Below are the code and all the weights of a small trained network. Each question names an input and a class and asks about switching units off, where a switched-off unit gives its printed mean instead of its output.

import numpy as np


def w(rows, s, z=0):
    codes = np.array(rows[::2]) - 128.0
    scale = np.full(codes.shape[1], s)
    scale[-1] = z or s
    return codes * scale


def norm(h):
    return h / np.sqrt((h * h).mean(-1, keepdims=True) + 1e-5)


def f(y):
    return np.maximum(y, 0)


def log_softmax(a):
    a = a - a.max(-1, keepdims=True)
    return a - np.log(np.exp(a).sum(-1, keepdims=True))


def net(x, mask):
    res = np.array(x, float).reshape(1, 4) / 4 @ E
    u = 0
    for l in range(3):
        y = f(norm(res) @ A[l][:, :-1].T + A[l][:, -1])
        res = res + np.where(mask[u : u + 10], y, B[l][:, -1]) @ B[l][:, :-1]
        u += 10
    return log_softmax(norm(res)[-1] @ U[:, :-1].T + U[:, -1])


A, B = {}, {}
E = w([
[143,140,97,161,101,178],'x0',
[97,138,121,71,122,181],'x1',
[91,247,110,161,206,137],'x2',
[221,130,121,109,167,151],'x3',
],0.011)
A[0] = w([
[197,97,136,238,100,54,32],'L0N1',
[251,122,137,86,141,188,77],'L0N2',
[102,104,130,29,91,196,66],'L0N3',
[109,114,156,21,137,58,50],'L0N4',
[114,147,125,67,133,161,1],'L0N5',
[177,73,123,91,52,124,93],'L0N6',
[36,107,143,162,30,131,43],'L0N7',
[160,125,148,62,177,77,111],'L0N8',
[114,149,120,85,146,185,126],'L0N9',
[177,143,102,194,36,241,17],'L0N10',
],0.017,0.0039)
B[0] = w([
[200,140,131,196,38,65,235],'L0N1',
[144,140,11,37,153,97,253],'L0N2',
[176,136,131,157,3,144,239],'L0N3',
[67,56,109,191,145,158,208],'L0N4',
[147,144,109,148,58,162,168],'L0N5',
[125,163,250,78,195,146,254],'L0N6',
[111,135,43,42,161,85,247],'L0N7',
[97,73,80,178,152,124,197],'L0N8',
[161,158,103,180,82,143,199],'L0N9',
[54,25,116,221,169,157,225],'L0N10',
],0.024,0.0096)
A[1] = w([
[154,111,251,79,126,164,86],'L1N1',
[162,143,163,97,164,108,30],'L1N2',
[176,79,163,87,150,148,54],'L1N3',
[164,158,190,84,116,133,65],'L1N4',
[90,52,146,189,162,170,4],'L1N5',
[187,146,156,166,23,134,16],'L1N6',
[115,99,209,117,143,121,32],'L1N7',
[159,130,158,129,126,158,43],'L1N8',
[123,129,153,107,66,176,28],'L1N9',
[162,226,148,176,225,194,97],'L1N10',
],0.016,0.0033)
B[1] = w([
[89,124,255,102,181,167,192],'L1N1',
[136,86,129,119,71,238,148],'L1N2',
[144,80,166,52,161,130,178],'L1N3',
[102,76,132,162,185,161,156],'L1N4',
[91,135,129,228,167,182,221],'L1N5',
[145,213,147,189,48,88,254],'L1N6',
[201,112,144,85,174,154,170],'L1N7',
[79,114,128,95,92,106,135],'L1N8',
[143,155,168,147,63,107,178],'L1N9',
[169,236,119,182,194,145,169],'L1N10',
],0.016,0.0063)
A[2] = w([
[133,131,129,123,117,141,59],'L2N1',
[139,40,151,140,140,163,162],'L2N2',
[84,80,126,166,175,148,20],'L2N3',
[144,240,135,179,168,189,94],'L2N4',
[162,133,157,160,133,61,86],'L2N5',
[6,171,140,91,79,111,146],'L2N6',
[139,138,124,118,70,195,6],'L2N7',
[105,144,53,14,147,78,109],'L2N8',
[168,150,98,104,123,192,28],'L2N9',
[135,110,206,75,143,144,116],'L2N10',
],0.023,0.0027)
B[2] = w([
[120,103,126,113,109,123,134],'L2N1',
[36,175,79,133,136,77,207],'L2N2',
[35,125,128,154,101,168,193],'L2N3',
[71,136,186,2,143,51,210],'L2N4',
[117,61,143,56,47,192,188],'L2N5',
[217,22,105,122,169,103,183],'L2N6',
[153,124,166,150,66,75,179],'L2N7',
[235,216,52,122,193,243,253],'L2N8',
[181,45,179,137,121,116,171],'L2N9',
[103,247,128,83,129,54,190],'L2N10',
],0.023,0.012)
U = w([
[213,125,48,75,205,162,152],'0',
[84,187,207,42,176,70,185],'1',
[186,102,171,147,6,102,172],'2',
[21,84,100,187,162,154,137],'3',
[119,200,135,143,112,179,215],'4',
[162,156,248,162,171,222,5],'5',
[159,172,211,173,142,186,10],'6',
[183,143,241,216,193,132,3],'7',
],0.015,0.008)

Each question gives the input, the list of numbers given to net, and the class t.
The units are the neurons (one row each of A and B). Each row of codes is followed by its name. A weight is (code - 128) times the scale printed after its matrix; where a second scale follows, it is the last column's (A, B and U).
mask holds one flag per neuron, layer by layer. A switched-off neuron (its flag False) gives its mean, the last column of its row in B, instead of its output. The means were averaged over made-up inputs and are rounded, as every weight is.
A unit's drop is (log p(t) with every unit on - log p(t) with that unit switched off) / (log p(t) with every unit on - log p(t) with every unit switched off).
The circuit of an input: a set's keep is (log p(t) with only the set's units on - log p(t) with every unit switched off) / (log p(t) with every unit on - log p(t) with every unit switched off). Starting from the 12 units with the biggest drops (on a tie, the unit counted first), units are removed one at a time, each time the one whose removal leaves the highest keep (on an exact tie, the one counted first), for as long as the keep stays at least 0.8.
circuit, biggest first: the units of the circuit, biggest drop first
unit that matters most: the unit with the biggest drop
top k neurons: the k neurons with the biggest drops, biggest first
top k neurons in layer l: the k neurons of layer l with the biggest drops, biggest first
input [5,0,0,0], class 3: unit that matters most -> L0N10
input [8,-7,8,-8], class 0: circuit, biggest first -> [L0N9; L2N6]
input [-7,-7,5,-2], class 2: top 2 neurons -> [L0N10; L0N6]
input [8,5,5,-3], class 3: top 2 neurons -> [L0N10; L0N6]
input [4,8,8,-3], class 1: top 3 neurons -> [L2N4; L0N1; L0N3]
input [-8,-7,-2,-3], class 3: top 4 neurons -> [L0N4; L0N3; L0N8; L0N9]
input [7,-2,-6,4], class 3: top 3 neurons in layer 0 -> [L0N10; L0N7; L0N2]
input [4,-6,-4,-7], class 0: top 2 neurons -> [L0N7; L0N3]
input [1,-8,-6,5], class 2: top 2 neurons in layer 0 -> [L0N1; L0N7]
input [3,-5,6,-6], class 0: top 3 neurons in layer 0 -> [L0N10; L0N6; L0N3]
input [-3,8,0,-7], class 2: top 4 neurons in layer 0 -> [L0N3; L0N2; L0N5; L0N9]
input [-6,-1,8,-1], class 1: top 4 neurons -> [L0N2; L0N7; L2N4; L0N10]
input [5,2,-7,5], class 1: top 2 neurons -> [L0N6; L0N7]
input [0,-6,-4,0], class 2: unit that matters most -> L0N1
input [4,6,-7,-6], class 1: top 3 neurons -> [L0N6; L0N2; L0N1]
input [-4,-7,7,-5], class 1: top 3 neurons in layer 0 -> [L0N7; L0N2; L0N3]
input [-2,0,-6,5], class 1: top 3 neurons -> [L0N6; L0N7; L2N10]
input [-8,-3,7,5], class 3: top 3 neurons in layer 0 -> [L0N8; L0N6; L0N2]
input [0,5,4,2], class 2: top 2 neurons in layer 0 -> [L0N6; L0N5]
input [-5,-1,-3,2], class 3: circuit, biggest first -> [L0N4]
input [-3,5,5,2], class 1: top 2 neurons -> [L2N4; L0N3]
input [-8,6,-7,-3], class 3: top 2 neurons in layer 2 -> [L2N3; L2N4]
